Each row was made from one small tree. The marks that hang from a mark follow it in brackets, in alphabetical order. Every link used is in the known rows. Write each row's tree.
Known rows:
rodob[milav tizu[nubuz[nelamo]]]: [  26  -96  -58 -164  159  -38  127   30 -100  -79   -3    8 -406  -37
 -149   40  -27  -51  125  -11  -90 -109   38  -55    2 -112 -134 -328
  176  236  204  -80  -94   24   13 -155    4 -152 -146    6   94  -18
  183  135   72  -16   -6 -157   42  166]
peged[momat[velori] vozu[gaman ridiz[rodob]]]: [-323  -36  182 -197   67   81   73 -175  174   55   75  -24  143  -25
  144   15 -221 -105  -81  164  104   52  228 -125  124  129   30  166
  -30 -149   39  -15   64 -151   77  -62  153  -87  152 -120  -66 -208
  -42 -194 -122 -133  187  -32  170 -134]
rodob[nobam tizu[milav nubuz[remiv] rafi] vozu]: [ 148  -90  -64 -182  449 -378  341  229 -334   37  -33  -88 -339  -60
  -64  -79  -41 -149 -164   93  160   38 -221  138 -141 -260   -9 -335
  237   61  206 -164  108  -48  169 -119  388 -130   -1  167   36   30
  266  193   76    1 -448  180  100   59]
nubuz[milav[rodob] nelamo[momat[peged velori]] remiv]: [  -8   82  -33  228 -451   58 -354  -72   76  -84   53 -170  159  408
   15   22   21  -43  119 -123 -163  -58  144  -29 -248  186  -79  108
 -502  254 -242 -160  -22 -363  322  -19   27  -79 -188 -119  206  203
  262   62  -16  -94   10  271  119  308]
rafi[gaman[vozu[ridiz]]]: [-220  -84  -65  127 -217  -63  163 -164  272  -68  -20    9   41 -129
   11    6  163 -132 -116   46  -39  194  159 -126 -153 -116  120  -82
  -11  103 -209  113 -257  -22  -98    2    7   80  169   42  -21 -117
   30  -36 -118  -37  148  111  102  -29]
ridiz[nelamo rodob vozu[peged[momat] velori]]: [ 184  131  -24 -323   48   38   42   -3    8  238  -82  128  299  263
  127  178   62  191  245   46   73 -189  191  -84  137    5    8  128
   81 -391  181  -68  223  115  -94  167  124  215 -158  154    4 -176
 -391 -145  122   91  162 -316   97 -115]
momat[velori[peged vozu]]: [ 130  -67  221  111 -165  -18 -284 -143   65  -46  155   64  -59  136
   68   89  128  216  231  132  -92  258  -34  -64  -40   79  -73  282
 -111   74  130  -41 -221  -67 -135 -159 -332   72  189   28   85   44
 -166  183 -195   -4   79  -27 -114  -31]
milav[rodob[vozu[peged ridiz[nelamo]]]]: [ -90   -1  -44  -93  -87  104  -65  124  -72  -58  -72  -30  337   28
  249   96  -88   89  -26  135    1  -56   72  202   -3   87   45   25
   60   -1  -54   11  317  158  -96   77  185  -24  175 -128   23  -71
   11  -60  128   72 -161   80   75   24]
nelamo[momat[peged[ridiz[rodob] vozu[gaman]] velori]]: [ -81   32   93   17  -47 -134  -58  -62   54   49   41 -178   18  112
   92  -82 -166  -68 -118   -3   47  -13   23 -132  -63  137  -18  225
 -180   55   60    3 -141  -30  -84  157   99  -38  -71  -34   21  -24
   61 -194 -133   10  -24   91  -15  -65]
momat[peged[vozu[velori]]]: [ -68   -3   28   74  -14  -70  101 -158  -11 -105   61   11   49  -64
   61 -126 -101 -123 -198   37    1   74  135 -155 -150  -12   37  132
   43  -40  -55  163  -75  -64  -86   24   20   69  -48   43   14   53
  144  -83 -112   84  -64  -97    9   25]
remiv[nelamo nubuz[milav]]: [  42 -125  168  119  -91  169 -172 -126    9 -181  -54   23 -295 -223
  -73  189    9 -168  103  136  -43 -113   70  280  -20    0  109    8
   69  241 -105  -73   -8 -106  111  -57 -541  -60 -381 -308  -47  -16
  174  -24  -43   13    5 -286   81  -65]
nelamo[momat[velori[peged]]]: [  83   -8  231  107 -118  -82 -318 -104   50   26   14 -104  -96  246
   90   54   -9   91   76   62  -60  175 -249   66  -20  186   -2  153
 -189  134   56  -35 -376  -87  -52   60 -312  -17  121 -156  100   32
  -32    5  -76    5   79   99  -95   -5]
tizu[milav nubuz[remiv[nelamo]] rafi[gaman[nobam]]]: [  74  -46 -228  281   33 -243  531  -78  -93  -92  -86   18 -188  -15
 -184  -59  315 -404 -249 -213  125  110 -323 -120 -163 -287   94 -254
  -96  497 -245 -363  -67 -387  339   -4 -233  -43 -115  294   16 -291
   39   18  -25  -44  -60  166   86  141]
rodob[milav nobam vozu]: [ 140   -9    3 -344  276 -110  -26  170 -240    4   16 -186 -164 -317
 -110   12 -115   83   36   63   23  -76   40  151   70 -129  -45  -94
  153   54  186  -61   93  185 -160 -126  318 -168  -28   18  -58  105
  299   90  -80   -4 -212 -165   37   25]
vozu[peged[momat] ridiz velori]: [-301   22  169   27  -37  185  151 -154   58  -37   65   96  405  -55
  388 -260  -20 -142 -218  120 -158   91  -35   -2   -9  100  149   17
 -235 -188   35   91  296 -225  250  -46    8   65  359  -16  117 -227
  458 -385   33    8 -113   18   73  152]
rafi[gaman[nobam[gogi velori[peged]] vozu]]: [-123  -70 -240  376 -315  -88  131  -74  310 -126   -2   -4  -95 -152
 -291 -168  231 -115 -130 -231 -117  152   62 -149  -72 -264  132   37
 -108   48 -230  198 -167 -151  -36  -86  -51  179  -79  144  -92  148
  -89  209 -143 -246  187   -1 -137  -67]
milav[nelamo[momat[peged[vozu] velori]]]: [  84   92   44  -36  -77 -120 -346  -16   57  -13  -79 -129   45   25
  117   92 -124  -66 -155   54   40  110  136   -2  -30   33    9  121
   85  148  -87   66 -467  -75  -42   77  -91 -134  -82 -138  156   94
  -53   22   18   65    4  124   76  137]
nelamo[momat[peged[ridiz[rodob] vozu] velori]]: [  -4   22   32   80  -36 -159 -120 -100  -60   37   45 -174   88   81
   82  -66 -196  -82  -77   67   16    3   -1  -78  -77  129   11  245
 -121   21   63   34 -255  -54  -37  162    8   10 -100   34   54   -8
   78 -165 -138   75   26   47  -37  -43]
rodob[milav tizu[nubuz[nelamo] rafi] vozu[gaman]]: [ -64 -128   92 -467  261 -161  250  195  -56 -183   -5  -19 -479  -35
  -21   58 -183  -47  -54  -27   16  -52  -65  -95   89 -235 -276 -393
  202  297  268 -140  264   94 -175 -268  473 -223 -118 -118   75  -92
  289  106  106 -191 -266  -31   98  153]
gaman[nobam[gogi[nelamo] velori[ridiz[vozu[peged]]]]]: [  26    7 -258  211 -184   50  125  114  -26    5  -19   47  -34 -289
 -258  -90    4  -42   15 -241  -81 -114 -166  113  128 -173   12   -7
  -82 -103 -238  134  -61 -162  231  -41  -82  141  -16   49 -163  222
 -233  162  -18   32  115 -106 -314   68]
rodob[milav[nelamo] nobam tizu[nubuz[remiv] rafi]]: [ 232   27  -22 -282  403 -138  226  223 -291  206    3  -26 -240  -59
 -108  -16  -40    8  -92   62   55  -47  -34  -50   24 -323   58 -431
  286  226  262 -155 -102  -23  240 -202  340 -326  -72  241  100   63
  221  203  193   72 -218   -1  112  229]
gogi[nelamo[momat] ridiz[velori]]: [  64   47 -132   33  125  -43 -283   24 -314  222 -202  -29  233 -140
   32   46  -85  -36   62   88  283  -15 -318  130  137   54  105 -166
  160   43 -182  -57 -293  175  150  116 -132   25    9 -196  187  -79
 -180    5  258  411  129  235 -183  243]
velori[peged ridiz vozu]: [ 214 -144  145  184 -157  179 -164  -82  -28 -179  329   77 -289  252
   23    7  153  329  229  -43 -210  303 -259    2    6   31 -276   18
  -67  -36  140   63 -109  313  -66 -145 -444    1  209  259 -203   71
 -249  125 -117  179   53  -33 -175  -43]
gogi[ridiz[vozu[peged]]]: [  27  -32   46   17   51   50   11   24  -48   92 -108   13   29  -35
  -11   -9   10   40   40   15   49  -11    0   86 -120    7  105  -87
  208 -164 -168   30  -87  110  -75  185  -26  103  -83  -62  109  -75
 -174  -51  110  277   51  -15  -60   -3]
nubuz[milav[rodob[nobam]] remiv[nelamo]]: [  68   60  -60  193 -144  169 -149    3  -29   16    7  -41   72  132
 -106   81    5  -24  131   24  -34 -220   88  189 -225   52  135   26
 -109  131 -168 -182  155 -177  370  -85  -70  -81 -158  -67  -42  210
  178  112  -15   22  -98   64  111   31]
peged[ridiz[nelamo velori vozu]]: [ 250   35 -216   25   78 -105  127  -12 -139  184  -89  115  113 -142
   22  206  -75  -48  277  307   87 -227  110  -14  173  -44  154   16
  344 -275   45  -53 -228  231   42  292   66  119 -268  199   20  -50
 -240  -83  102  101  143 -189  -47   31]
milav[rodob[tizu vozu[velori]]]: [ -75  -44  -19 -119  137   20 -115   67  -80 -171 -135   40  153   71
  188   41 -269    8  -10  168   19  -32  -78  238 -123  107   66 -114
  191  -41  136   59  179  152 -138 -138  128   11  182 -202   60  145
  141   91   66  -13 -104  133   53  -71]
nobam[gogi velori[peged[momat] vozu[gaman ridiz]]]: [-137  -77  296  267 -300  149 -173   13  186   -8  162  -17  -85   15
    6 -168   89  210    6 -241 -133  113 -117  -55  228  -74  -30   41
 -341 -215   16  166  150 -177   74   -1 -115   50   -2 -152 -109   13
   -8   45  -81 -128   92  -47 -185  -80]
gogi[nelamo ridiz[rodob[nobam] velori vozu]]: [ 213   90 -251 -166  314   -4  -57  159 -388  410 -175   35  280 -180
 -104  132  -18  105  301  120  392 -192  -24  204   96  -64  129 -120
  273 -213 -138  -97 -131  264  112   25  131  112  -68   25   64  -16
 -479   87  235  447  127  -57 -131   54]
gaman[nobam[gogi velori] vozu[ridiz[nelamo rodob]]]: [-215   24 -200  331 -127  -47  154   -1   24   59   -4   14  209 -443
 -216  -39  -73 -177 -110 -229  -42  -96  141  -49  128 -127   70  159
  -11  -41 -224  229  -38 -491   46 -126   89  169  116   46 -109   89
  -91  135 -139 -208  256  -79 -139 -173]
momat[velori[ridiz[rodob]]]: [  83  -46   41    2  -89   29  -76 -164   15   40  137    0  -39  138
   29  132  -26  -11  239   48  -54  149 -162   76   -3  155    4   75
  -83   74   57 -105 -347 -167  -34 -132 -203    5  265  -24  -56  -19
 -267   64 -184  102  251  -92 -111  -82]
nelamo[momat[peged[vozu[ridiz]]]]: [-123    5  111   91  -43  -89  -52  -57    3  -19   16 -186   -4   12
   79  -68 -154  -44 -227   23   24   62  -47  -25  -61  111  -15   66
  -90   41  -73  165 -199   17  -45  240  -77  -32  -25  -68   -9   -2
  166 -206  -57  135  -56  102   46   25]
momat[peged[vozu[gaman velori[ridiz[nelamo rodob]]]]]: [ -45   14    8  -89  -54    4  177 -105  101    0  110   19   -4   84
   78  -26  -54  -22  -98 -119   51   -4  150 -242  -17    8  -98   69
   -4  -74   22   66  145   85 -175    7  202   17   11  107 -124   14
 -183 -141  -81   99  -23 -134   -1  -38]
rafi[gaman[nobam[velori[vozu[peged[momat]]]]]]: [ -62    3 -193  174 -212   -6  110  -49  298 -147   -9  -12   68 -120
 -185 -184  311  -30  -97  -64  -98  139   24 -232   42 -165  133  -30
 -201  -16  -32  110   79   38   14  110 -160  151  -42  212  -47  -11
  -10   26  -43 -156   80   18   59   38]
vozu[gaman peged[ridiz[rodob]]]: [-126   37   16  -58  -23  142  243   78  157   48  123   51  -29  165
   15 -144  222   27  -58  -84 -125 -133   34 -112  -81   62   37   -6
 -181  -45   37  -44  386  132  -90  148  177  -35   12  -51 -110 -206
  130 -167   60  -41 -214  -14   24 -120]
milav[rodob[tizu vozu]]: [ -59  -71  -74 -117  120   18 -123  134  -74 -122 -117   -6   11  100
   38  100 -205   72   27  190   53  -28  -21  277  -99   90   34 -115
  270  -10   82   85   79  230 -177  -14   95  -31   41 -203    8  123
   49  177   91    5  -94  119   72 -106]
peged[momat[velori] ridiz[rodob] vozu]: [ -20  -54  -57  -16  164    6    6 -221 -168  -16  101   27  223  -50
   39  -63 -285 -173   13  283   -6  -26  196  -93   72   53   84  216
  191 -287  126    4 -150  -50  206   31   54    9 -170  154  -30 -179
   62 -129 -100  -74  270 -136   54 -181]
ridiz[velori vozu[gaman[nobam] peged]]: [ -89  123 -196 -125   83   -1  352  159  262  130  -39   17  -94   30
  -76  -32  109  -31  101   93  136 -148   59  -29   64  -22  167  149
  -15 -121   24  -55  196  182  -50  102   96   68 -121   37  -79    1
 -206  -10   84  -73 -144 -112   34   76]
velori[vozu[peged[ridiz]]]: [  66  -21   36   99  -72   56  -14   -8  -38 -136  166   55   65  -15
   67 -126  159  123   12   92 -194   54  -17 -114  -59   -2  -19  106
  -32  -71  130   51  121  177  -30   96 -183   75    5  129  -23 -100
  173  -15  -40   98 -132   22  -22  -24]
nelamo[momat[peged velori]]: [ -25   40  153   93 -144 -154 -192  -71   53   58  -17 -180  -40  148
   55  -52  -40   -8  -89   22   53  170 -105    5  -64  155   21  200
 -197  188    4   49 -419 -194  -87  185 -178    2  -18 -127  141   22
   98  -61 -114   53    4  111  -45   48]
velori[peged[momat] ridiz[rodob[tizu]] vozu]: [ 137 -154   55   11   45  243 -170  -36  -34  -46  343   96 -278  462
  -70  -24  102  400  294    9 -112  253 -188   32   90   54 -319  -27
   16 -267  374  120   52  399  -36 -158 -336   23   39  362 -232    2
 -278  130  -36  127  137  -97  -65 -169]
nubuz[milav nelamo[momat] remiv]: [  75   50   21  167 -308   18 -332 -109   89 -112   83  -97  -94  273
 -120  122   94  -58  161 -116 -246 -105   -8  -79 -178  133 -122 -127
 -363  120 -214 -146  -96 -267  319   26  -84  -50 -209 -149   87  172
  320   66    2  -86   63  194  142  231]
gaman[nobam vozu[velori]]: [-197   38  -91  249   91  -55  222 -138  -26 -231  -18  120  115 -349
  -83 -214 -103 -298 -271  -40  -65  135   58  -90 -148  -36   56  201
  100  146 -138  171 -185 -373   48 -298 -134  108  269   93    2  107
  277  115 -172 -256   92   90  -25 -106]
gaman[nobam[gogi[nelamo ridiz[rodob]]] vozu]: [-190  -16 -307  240   54    3   84   41 -181   24  -64   70  129 -358
 -369 -154  -45 -141 -203 -239  132   25   55   73  -52 -121   14  100
  256   70 -354  177 -218 -278  107 -200  -19  136  -84   25  -39   96
  -62  286  -57  -17  252   93 -237 -146]

Write each row's tree:
[  78  -10  -93 -291  174   45 -175   60 -215  203  -74  -43  175  -22
  -60  122  -26  133  129  -56  141 -105   76  -15  175  -19  -57 -118
  286 -148   95  -95  266  219 -231  100  258   15 -219   52   95 -230
 -192  -41  153  221  131 -162    7    3] : gogi[ridiz[nelamo rodob[milav vozu[peged[momat]]]]]
[  98   21   75 -335  166   27 -342   40 -153 -127  -39   28    1  -98
  155  107 -178   57   24   -5  -48   39   68   54   94 -124 -165  -70
  139   30  170  -69   96  121 -159 -311  162 -173   -7   -7  105    6
  240   39   18  -82  -54 -125   80  191] : rodob[milav[nelamo] vozu[velori[peged[momat]]]]
[  88  -94  206   77  -76   74 -240  -94  -91 -182  -18  -95 -247  -84
    5   65   97  -73    8   80  -99   24  -73  164   58  105   30 -160
  -78  175 -109   19 -223  -52   85   87 -378  -99 -183 -275   45  -27
  253  -28  103   15   65  -54   69    3] : remiv[nubuz[nelamo[momat]]]
[ -18  115 -115 -126  -20   38  159  109  156  208   58  -20   87  231
  106  -46  186   36   53   -2   -5 -230  -22 -159  146   79   88   40
 -140 -104  175 -128  419  287  -75  261  249  -16 -105    6  -56 -217
  -73 -220  187    9 -193  -15    8   16] : vozu[gaman peged[ridiz[nelamo[momat] rodob velori]]]
[ 194    8 -149  -61  304 -176   10  148  -63   93 -137 -128 -201 -119
 -116  -23   71 -103 -115   31   -2  -27  -19  293  -61  -31   55 -265
  220   -4   74   40 -144  108   48   72  -48 -175   -3  -55   65  165
   82   95  108   24 -235  169  114   69] : rodob[nobam tizu[milav[nelamo[momat]]]]
[ 183    0  -92  279   31    0   70   39 -210  -32  -61 -111   51   -4
  -33 -121  181  -69   -8 -161  -91   55 -118  276  -66    8   90   -3
 -176  140 -158  -82   70  -65   45   85 -277 -127  146  -84  -24  -56
  -65   82   20  -21  -96   66    0   14] : tizu[milav[rodob[nobam[velori[peged]]]]]
[  48  -58  291   60 -108  119 -139    5  168 -100  195   87 -274  240
  -19    8  272  361  106  -74  -82  204  -55 -148  -19   43 -205   89
 -142   47  108   19  115  238 -240  -48 -267  -18  108    2 -113    6
 -124  131  -79  -45  -81   36  -34 -133] : velori[peged vozu[gaman]]
[-103   22   86  136   54  148  210  -85   99  -87   19  226   76  -60
   38 -215   45  -54 -178  -83  -60   25   13 -183   92   46  -36   30
  -65  -97   37   25  277  -56  133  -84   30   12  124  187  -10   25
  179 -186    8 -330  -14   26  -58  -50] : vozu[gaman[nobam] velori[peged[momat ridiz[nelamo]]]]
[-424   21  109 -185   80   88  187   70  174 -168   -3   36  173 -223
  240 -215 -115 -140 -316   16    1   15   26   -5    8   43  -26   22
 -160 -117   43   60  580  -91   36 -176  360    8  326  -61    3  -55
  467 -266  -23 -241 -319  126  110   51] : rodob[vozu[gaman[nobam] peged[momat] ridiz velori]]
[  92   69  -72 -125   33   89 -359  182 -131 -179 -169  -26  218   29
  144  180 -150   45  -69   84   60   37  119  294  -38   32   32  -71
  276  142 -141   15 -129  140  -93  -20    8 -189   16 -256   60   77
  -35  187  179   11  -51  168  153    7] : milav[nelamo rodob[vozu]]
[-168  -50   27  -18  128   72   66  -35   26  138   41   65   66  -25
  -13  161  -21   23  100  120  -14  -68  -32  121  -58  161   51 -192
    5  -89   25   91    8  -46  -93   13  -27   43  264  -87  -49  -64
   34  -86  -39  109   77  -38   88 -143] : vozu[ridiz[rodob[tizu]]]
[ 108  156 -108 -242  -34    6  196  192  226  267  -99   61   28   90
 -153  234  201  209  236 -165   83 -334  237 -169  157  -55  -45  106
  -45 -199   22  -66  376  126 -273  213  239  148 -110   73 -145  -39
 -611   -2   96  -58   43 -268   59 -179] : ridiz[nelamo rodob vozu[gaman[nobam[velori]] peged]]
[  -7   55  -79  105  -24  -50  316   23   14   60  -67  116   57 -189
  -52  -78   -2  -57 -123  -37   77 -121  267 -166  -42  -56  -26   89
   85  -97  -95  112    0  -12  -57  214  200  113 -179  270   24   68
   33 -184  -46  -52  -66  -82  -38  -12] : momat[peged[ridiz[nelamo vozu[gaman[nobam] velori]]]]
[  36   30   54 -266  -45  -59 -290   67  -96  103  -70  -41  -15   55
   88  215  -98  112  130  -23  164    2 -230  106   95   84 -207  -11
 -112  153  -31 -132 -194   93  -32  -85   36  -52  235 -233  -42  -13
 -246   52    1  162   59  179 -110   30] : gogi[nelamo[momat[velori[ridiz[rodob[vozu[gaman]]]]]]]
[ 179   83  283 -193  -78  -63  -87   15  187  145 -168   56  -53  236
  211  244  -16  242  148  -74   73 -112  -18 -113  124   65 -120   26
  -24 -144   82  -91   20  213 -201  173   58   66   18  -61   13   45
 -406 -168   73   -9   69  -29  -11  -56] : ridiz[nelamo[momat] vozu[gaman velori[peged]]]
[ 122   68   87 -108  -15   -4  157   15  194   91 -140  204  -26   -8
   11  203   59  151  124  -69   73 -127  151 -145   92  -16  -89   62
   96 -145  -18  -47  128   94 -163   25   83  125   46  120  -28  130
 -417  -51   13 -138   78 -141  -31  -76] : ridiz[nelamo vozu[gaman[nobam] velori[peged]]]
[-226    1  139  143  -17  179  155  -54  223 -109   58  134  -52   69
  -63 -305   68  -18 -247 -256  -42  127 -125  -62   51   59   18   47
 -195  -63  -13   65  236 -211  130 -170  -71   17   48  -22  -68  109
  204  -52  -73 -344   27   12 -131  -95] : vozu[gaman[nobam[gogi]] velori[peged[momat]]]
